Below is a small trained network, with its code and all its weights. Each question gives an input and a class and asks what happens when units are switched off, that is, made to give their printed mean instead of their output.

import numpy as np


def w(rows, s, z=0):
    codes = np.array(rows[::2]) - 128.0
    scale = np.full(codes.shape[1], s)
    scale[-1] = z or s
    return codes * scale


def f(y):
    return y / 2 * (1 + np.tanh(0.7978845608 * (y + 0.044715 * y**3)))


def log_softmax(a):
    a = a - a.max(-1, keepdims=True)
    return a - np.log(np.exp(a).sum(-1, keepdims=True))


def net(x, mask):
    res = np.array(x, float).reshape(1, 3) / 4 @ E
    y = f(res @ A[0][:, :-1].T + A[0][:, -1])
    res = res + np.where(mask, y, B[0][:, -1]) @ B[0][:, :-1]
    return log_softmax(res[-1] @ U[:, :-1].T + U[:, -1])


A, B = {}, {}
E = w([
[75,91,83,81,193,134,98,87,166],'x0',
[115,137,100,89,63,6,231,101,133],'x1',
[98,214,185,66,114,112,46,161,166],'x2',
],0.013)
A[0] = w([
[138,112,146,137,148,143,165,89,79,52],'N0',
[77,155,100,102,91,75,150,107,118,80],'N1',
[56,98,96,77,224,113,133,109,157,78],'N2',
[122,130,117,188,175,160,80,193,85,123],'N3',
[165,141,139,117,137,48,202,80,103,137],'N4',
[173,87,71,136,160,123,138,137,53,92],'N5',
[58,85,117,21,194,146,139,72,142,67],'N6',
[146,134,131,137,151,183,70,131,86,60],'N7',
[169,51,132,223,191,102,188,97,66,177],'N8',
[246,177,136,194,112,118,173,231,84,124],'N9',
[76,221,199,94,186,97,119,121,191,67],'N10',
[168,104,164,209,158,186,78,122,114,165],'N11',
[153,148,108,121,109,73,167,70,140,81],'N12',
[136,94,134,148,183,206,94,107,78,113],'N13',
[199,161,203,169,141,147,220,149,65,106],'N14',
[67,92,77,106,221,127,126,45,222,188],'N15',
[130,39,81,152,170,110,115,79,106,107],'N16',
[152,97,130,157,161,162,231,168,159,105],'N17',
[116,168,72,113,83,62,120,110,130,77],'N18',
[125,56,99,196,143,159,193,93,119,120],'N19',
[84,147,254,4,114,86,70,218,167,185],'N20',
[124,83,152,76,117,81,174,96,77,75],'N21',
[137,87,136,144,170,144,164,81,27,88],'N22',
[162,206,183,216,86,76,108,206,67,80],'N23',
[191,101,203,155,89,137,121,130,129,254],'N24',
[102,36,125,186,131,134,142,48,77,102],'N25',
[137,108,105,88,91,75,124,93,136,233],'N26',
],0.009,0.0096)
B[0] = w([
[101,254,63,178,143,203,133,160,147,134],'N0',
[154,173,163,135,125,165,164,173,158,171],'N1',
[78,142,106,122,101,167,146,176,84,180],'N2',
[177,126,154,123,155,115,140,196,157,182],'N3',
[161,121,176,118,159,140,155,142,136,200],'N4',
[135,172,86,157,129,145,95,126,172,162],'N5',
[101,162,96,105,93,189,161,155,93,181],'N6',
[140,206,151,146,171,171,176,184,151,162],'N7',
[140,122,148,144,99,110,58,96,139,226],'N8',
[75,123,87,117,113,156,145,149,59,202],'N9',
[112,184,116,196,72,133,99,111,147,178],'N10',
[168,102,160,135,139,117,191,149,127,210],'N11',
[133,149,139,122,169,134,184,167,147,167],'N12',
[155,119,140,121,173,127,163,176,145,196],'N13',
[101,133,95,114,107,161,108,158,94,180],'N14',
[112,81,102,96,85,148,150,163,64,234],'N15',
[132,149,114,145,106,149,80,126,111,182],'N16',
[136,136,98,167,142,126,120,109,124,162],'N17',
[146,192,148,154,121,150,153,174,143,167],'N18',
[141,144,107,148,107,99,90,121,155,200],'N19',
[158,100,128,191,66,102,77,83,158,253],'N20',
[141,159,138,143,155,117,145,171,146,159],'N21',
[133,185,121,155,126,143,97,104,150,167],'N22',
[74,161,79,139,94,156,139,151,76,191],'N23',
[135,76,132,100,130,109,129,105,99,205],'N24',
[121,156,122,159,98,136,81,120,167,185],'N25',
[168,83,166,117,147,95,133,139,132,209],'N26',
],0.013,0.016)
U = w([
[132,178,122,166,115,130,57,100,164,122],'0',
[70,146,94,112,121,164,144,141,57,117],'1',
[173,164,175,128,170,137,178,153,166,74],'2',
[161,3,158,100,130,92,111,78,104,254],'3',
[104,133,128,104,158,126,116,90,135,78],'4',
],0.017,0.0071)

Each question gives the input, the list of numbers given to net, and the class t.
The units are the neurons (one row each of A and B). Each row of codes is followed by its name. A weight is (code - 128) times the scale printed after its matrix; where a second scale follows, it is the last column's (A, B and U).
mask holds one flag per neuron, in row order. A switched-off neuron (its flag False) gives its mean, the last column of its row in B, instead of its output. The means were averaged over made-up inputs and are rounded, as every weight is.
A unit's drop is (log p(t) with every unit on - log p(t) with that unit switched off) / (log p(t) with every unit on - log p(t) with every unit switched off).
The circuit of an input: a set's keep is (log p(t) with only the set's units on - log p(t) with every unit switched off) / (log p(t) with every unit on - log p(t) with every unit switched off). Starting from the 12 units with the biggest drops (on a tie, the unit counted first), units are removed one at a time, each time the one whose removal leaves the highest keep (on an exact tie, the one counted first), for as long as the keep stays at least 0.8.
units of the circuit, in order: the units of the circuit, biggest drop first
unit that matters most: the unit with the biggest drop
k most important neurons: the k neurons with the biggest drops, biggest first
drop of u: that unit's drop, to one decimal
input [1,-4,-3], class 2: unit that matters most -> N20
input [-5,3,-5], class 0: 2 most important neurons -> (N8; N15)
input [0,-5,4], class 2: units of the circuit, in order -> (N11; N3)
input [7,-7,-7], class 0: 2 most important neurons -> (N25; N8)
input [7,-7,0], class 1: 2 most important neurons -> (N15; N2)
input [3,6,5], class 2: 2 most important neurons -> (N8; N1)
input [-7,5,6], class 1: 3 most important neurons -> (N23; N9; N8)
input [-8,-5,7], class 1: 2 most important neurons -> (N23; N9)
input [8,0,7], class 1: 3 most important neurons -> (N15; N6; N2)
input [-2,4,1], class 2: 2 most important neurons -> (N15; N8)
input [8,8,7], class 1: 4 most important neurons -> (N15; N6; N2; N11)
input [-2,-2,-4], class 0: 2 most important neurons -> (N15; N26)
input [2,-4,-3], class 2: 3 most important neurons -> (N20; N13; N11)
input [6,0,4], class 1: units of the circuit, in order -> (N15)
input [-5,-7,-3], class 2: 2 most important neurons -> (N11; N3)
input [4,2,3], class 1: 3 most important neurons -> (N8; N6; N24)
input [-5,7,-4], class 2: drop of N4 -> 0.6
input [2,3,-3], class 3: drop of N10 -> 0.3
input [5,7,-8], class 0: drop of N8 -> 0.2
input [1,0,-8], class 0: drop of N21 -> 0.0
input [1,7,-8], class 0: most important neuron -> (N8)
